Below is a small trained network, with its code and all its weights. Each question gives an input and a target symbol and asks what happens when units are switched off, that is, made to give their printed mean instead of their output.

import numpy as np


def w(rows, s, z=0):
    codes = np.array(rows[::2]) - 128.0
    scale = np.full(codes.shape[1], s)
    scale[-1] = z or s
    return codes * scale


def norm(h):
    return h / np.sqrt((h * h).mean(-1, keepdims=True) + 1e-5)


def f(y):
    return np.maximum(y, 0)


def softmax(a):
    e = np.exp(a - a.max(-1, keepdims=True))
    return e / e.sum(-1, keepdims=True)


def log_softmax(a):
    a = a - a.max(-1, keepdims=True)
    return a - np.log(np.exp(a).sum(-1, keepdims=True))


def net(x, mask):
    ids = ['αβγδεηθλμξπστφω'.index(c) for c in x.split()]
    T = len(ids)
    res = E[ids] + P[:T]
    u = 0
    for l in range(2):
        q, k, v = (norm(res) @ M[l].T for M in (Q, K, V))
        z = softmax(np.where(np.tri(T) > 0, q @ k.T / 2**0.5, -1e9)) @ v
        res = res + np.where(mask[u], z, O[l][:, -1]) @ O[l][:, :-1]
        u += 1
        y = f(norm(res) @ A[l][:, :-1].T + A[l][:, -1])
        res = res + np.where(mask[u : u + 16], y, B[l][:, -1]) @ B[l][:, :-1]
        u += 16
    return log_softmax(norm(res)[-1] @ U[:, :-1].T + U[:, -1])


Q, K, V, O, A, B = {}, {}, {}, {}, {}, {}
E = w([
[134,139,114,141,128,118],'α',
[145,134,132,112,102,174],'β',
[106,166,125,108,131,169],'γ',
[120,145,135,93,131,176],'δ',
[122,158,108,140,134,116],'ε',
[95,149,133,107,173,143],'η',
[162,109,125,148,126,130],'θ',
[136,153,125,126,125,173],'λ',
[150,138,118,165,147,134],'μ',
[120,151,129,92,101,182],'ξ',
[132,99,153,119,182,144],'π',
[152,124,131,152,157,142],'σ',
[128,128,140,142,186,142],'τ',
[60,209,11,136,45,104],'φ',
[156,124,111,146,111,126],'ω',
],0.011)
P = w([
[178,176,156,173,90,221],'0',
[139,161,133,233,151,159],'1',
[217,104,79,91,173,129],'2',
[88,106,124,253,93,163],'3',
[220,170,160,76,107,65],'4',
[146,212,163,126,91,176],'5',
],0.0056)
Q[0] = w([
[243,161,31,4,179,77],'0.h0',
[123,203,185,194,122,164],'0.h0',
],0.013)
K[0] = w([
[6,38,96,205,85,164],'0.h0',
[154,130,189,58,68,58],'0.h0',
],0.014)
V[0] = w([
[96,202,20,147,19,74],'0.h0',
[2,246,109,88,215,120],'0.h0',
],0.0074)
O[0] = w([
[63,3,94,187,119,200,11],'0.h0',
[89,79,238,202,76,104,252],'0.h0',
],0.0067,0.0023)
A[0] = w([
[39,159,79,122,142,38,255],'0.n0',
[126,120,101,203,140,169,154],'0.n1',
[145,93,93,147,153,24,165],'0.n2',
[2,141,59,70,42,59,85],'0.n3',
[141,113,77,99,169,168,111],'0.n4',
[138,96,176,147,86,161,131],'0.n5',
[170,154,73,93,158,124,92],'0.n6',
[83,66,93,137,144,156,149],'0.n7',
[163,159,139,143,115,29,90],'0.n8',
[92,64,155,161,132,98,138],'0.n9',
[132,107,118,135,186,112,66],'0.n10',
[100,119,84,108,53,78,62],'0.n11',
[97,139,93,59,99,104,78],'0.n12',
[170,107,187,96,152,103,106],'0.n13',
[156,108,33,120,148,104,145],'0.n14',
[85,129,194,68,190,164,129],'0.n15',
],0.0051,0.0016)
B[0] = w([
[235,77,144,148,110,207,197],'0.n0',
[101,134,140,93,135,190,219],'0.n1',
[161,154,145,124,142,186,157],'0.n2',
[186,3,87,222,113,78,160],'0.n3',
[86,156,140,95,131,183,219],'0.n4',
[60,191,142,117,131,118,241],'0.n5',
[80,175,177,117,114,132,250],'0.n6',
[111,180,139,81,74,132,189],'0.n7',
[133,170,135,116,124,216,227],'0.n8',
[100,184,140,101,115,202,202],'0.n9',
[141,127,101,122,102,144,144],'0.n10',
[135,81,93,179,121,121,145],'0.n11',
[141,114,161,141,88,134,156],'0.n12',
[131,170,112,139,84,187,200],'0.n13',
[87,137,143,116,148,187,219],'0.n14',
[190,139,108,174,56,153,218],'0.n15',
],0.0079,0.0023)
Q[1] = w([
[130,2,172,44,215,34],'1.h0',
[233,85,219,48,73,225],'1.h0',
],0.0068)
K[1] = w([
[75,254,169,208,236,237],'1.h0',
[26,222,14,235,126,72],'1.h0',
],0.0065)
V[1] = w([
[178,113,48,205,75,116],'1.h0',
[168,79,124,224,255,128],'1.h0',
],0.0091)
O[1] = w([
[35,219,41,165,85,113,81],'1.h0',
[19,231,178,2,77,148,3],'1.h0',
],0.0059,0.0062)
A[1] = w([
[163,146,69,69,142,84,116],'1.n0',
[89,62,99,190,131,197,138],'1.n1',
[75,43,114,189,108,157,135],'1.n2',
[146,192,235,145,137,1,72],'1.n3',
[140,80,109,124,147,114,98],'1.n4',
[145,164,191,157,176,164,110],'1.n5',
[193,90,97,134,157,98,61],'1.n6',
[124,205,61,35,169,60,127],'1.n7',
[127,110,202,152,87,83,84],'1.n8',
[135,218,196,82,128,109,169],'1.n9',
[21,106,213,200,39,149,252],'1.n10',
[154,86,185,72,176,135,143],'1.n11',
[226,148,111,131,162,41,73],'1.n12',
[149,173,250,217,94,79,134],'1.n13',
[202,165,135,129,47,166,176],'1.n14',
[83,112,49,143,133,250,171],'1.n15',
],0.0066,0.0027)
B[1] = w([
[111,158,136,198,155,182,143],'1.n0',
[44,149,161,72,164,181,193],'1.n1',
[54,178,88,135,90,203,172],'1.n2',
[183,73,42,191,43,34,178],'1.n3',
[123,92,136,137,112,128,130],'1.n4',
[56,71,115,124,140,73,233],'1.n5',
[184,131,102,186,137,110,146],'1.n6',
[166,113,208,205,79,225,151],'1.n7',
[128,102,196,184,196,108,166],'1.n8',
[85,132,57,147,105,84,190],'1.n9',
[192,212,2,209,102,39,241],'1.n10',
[94,169,86,181,96,100,174],'1.n11',
[85,147,121,22,126,140,162],'1.n12',
[178,115,243,25,82,231,254],'1.n13',
[29,125,143,131,211,93,244],'1.n14',
[201,95,136,117,37,32,222],'1.n15',
],0.0099,0.0068)
U = w([
[64,34,118,48,29,160,161],'α',
[238,59,36,142,214,88,113],'β',
[65,178,198,212,77,237,8],'γ',
[159,99,231,73,200,201,250],'δ',
[77,148,13,207,50,147,162],'ε',
[214,106,198,205,62,56,172],'η',
[252,188,67,147,142,232,98],'θ',
[77,44,137,160,193,79,87],'λ',
[68,91,71,108,151,7,156],'μ',
[99,13,91,228,151,196,80],'ξ',
[195,245,125,61,121,91,74],'π',
[63,228,95,142,235,147,207],'σ',
[106,172,163,3,96,42,82],'τ',
[140,137,103,130,105,152,35],'φ',
[220,97,62,38,77,176,180],'ω',
],0.0082,0.0019)

Each question gives the input, a string of symbols that net reads in full, and the target symbol t.
The units are the heads (2 rows each of Q, K, V and O) and the neurons (one row each of A and B). Each row of codes is followed by its name. A weight is (code - 128) times the scale printed after its matrix; where a second scale follows, it is the last column's (O, A, B and U).
mask holds one flag per unit, layer by layer, with each layer's heads first. A switched-off unit (its flag False) gives its mean, the last column of its rows in O or B, instead of its output. The means were averaged over made-up inputs and are rounded, as every weight is.
A unit's drop is (log p(t) with every unit on - log p(t) with that unit switched off) / (log p(t) with every unit on - log p(t) with every unit switched off).
The circuit of an input: a set's keep is (log p(t) with only the set's units on - log p(t) with every unit switched off) / (log p(t) with every unit on - log p(t) with every unit switched off). Starting from the 12 units with the biggest drops (on a tie, the unit counted first), units are removed one at a time, each time the one whose removal leaves the highest keep (on an exact tie, the one counted first), for as long as the keep stays at least 0.8.
units of the circuit, in order: the units of the circuit, biggest drop first
unit that matters most: the unit with the biggest drop
k most important neurons: the k neurons with the biggest drops, biggest first
k most important neurons of layer l: the k neurons of layer l with the biggest drops, biggest first
input γ β θ, target β: units of the circuit, in order -> (1.n13; 0.h0; 1.n10; 1.n9)
input η δ α ξ, target α: 2 most important neurons -> (1.n10; 1.n15)
input η β σ η, target σ: units of the circuit, in order -> (0.h0; 1.n13; 1.n10)
input π δ γ η, target γ: unit that matters most -> 1.n13
input α ω γ, target ω: units of the circuit, in order -> (0.h0; 1.n15; 1.n10)
input η η ε σ, target ε: units of the circuit, in order -> (1.n10; 0.h0; 1.n2)
input σ ε λ, target ε: units of the circuit, in order -> (0.h0; 1.n10; 1.n2)
input γ β δ α α, target α: 3 most important neurons -> (1.n10; 1.n15; 0.n14)
input τ η η θ ξ σ, target ξ: units of the circuit, in order -> (1.n13; 0.h0; 1.n10)
input β τ μ λ α δ, target α: units of the circuit, in order -> (0.h0; 1.n10; 1.n15; 1.n1)
input η β δ ξ, target δ: 2 most important neurons -> (1.n10; 1.n15)
input σ ε η, target ε: units of the circuit, in order -> (0.h0; 1.n10; 1.n2)
input δ δ β θ η, target θ: units of the circuit, in order -> (0.h0; 1.n7)
input β γ β η α π, target α: unit that matters most -> 0.h0
input η η β, target η: 3 most important neurons -> (1.n13; 1.n10; 1.n3)
input π δ μ ω, target μ: 3 most important neurons of layer 1 -> (1.n13; 1.n15; 1.n10)
input τ σ η μ, target η: 2 most important neurons -> (1.n13; 1.n3)
input η η α η α θ, target α: 2 most important neurons -> (1.n10; 1.n15)
input η α α η, target α: 4 most important neurons -> (1.n10; 1.n15; 1.n13; 1.n1)
input η δ α η μ τ, target μ: most important neuron -> (1.n13)
input γ δ α, target δ: units of the circuit, in order -> (1.n10; 1.n15)
input λ ω τ, target ω: 3 most important neurons -> (1.n15; 1.n14; 1.n10)
input λ η τ λ σ, target λ: 2 most important neurons -> (1.n13; 1.n10)
input θ η η α, target η: 4 most important neurons -> (1.n13; 1.n3; 1.n10; 1.n8)
input δ δ θ ω σ, target ω: 2 most important neurons of layer 0 -> (0.n14; 0.n4)
input γ θ ξ η λ δ, target λ: 3 most important neurons -> (1.n13; 1.n10; 1.n14)
input α ξ η β, target η: most important neuron -> (1.n13)
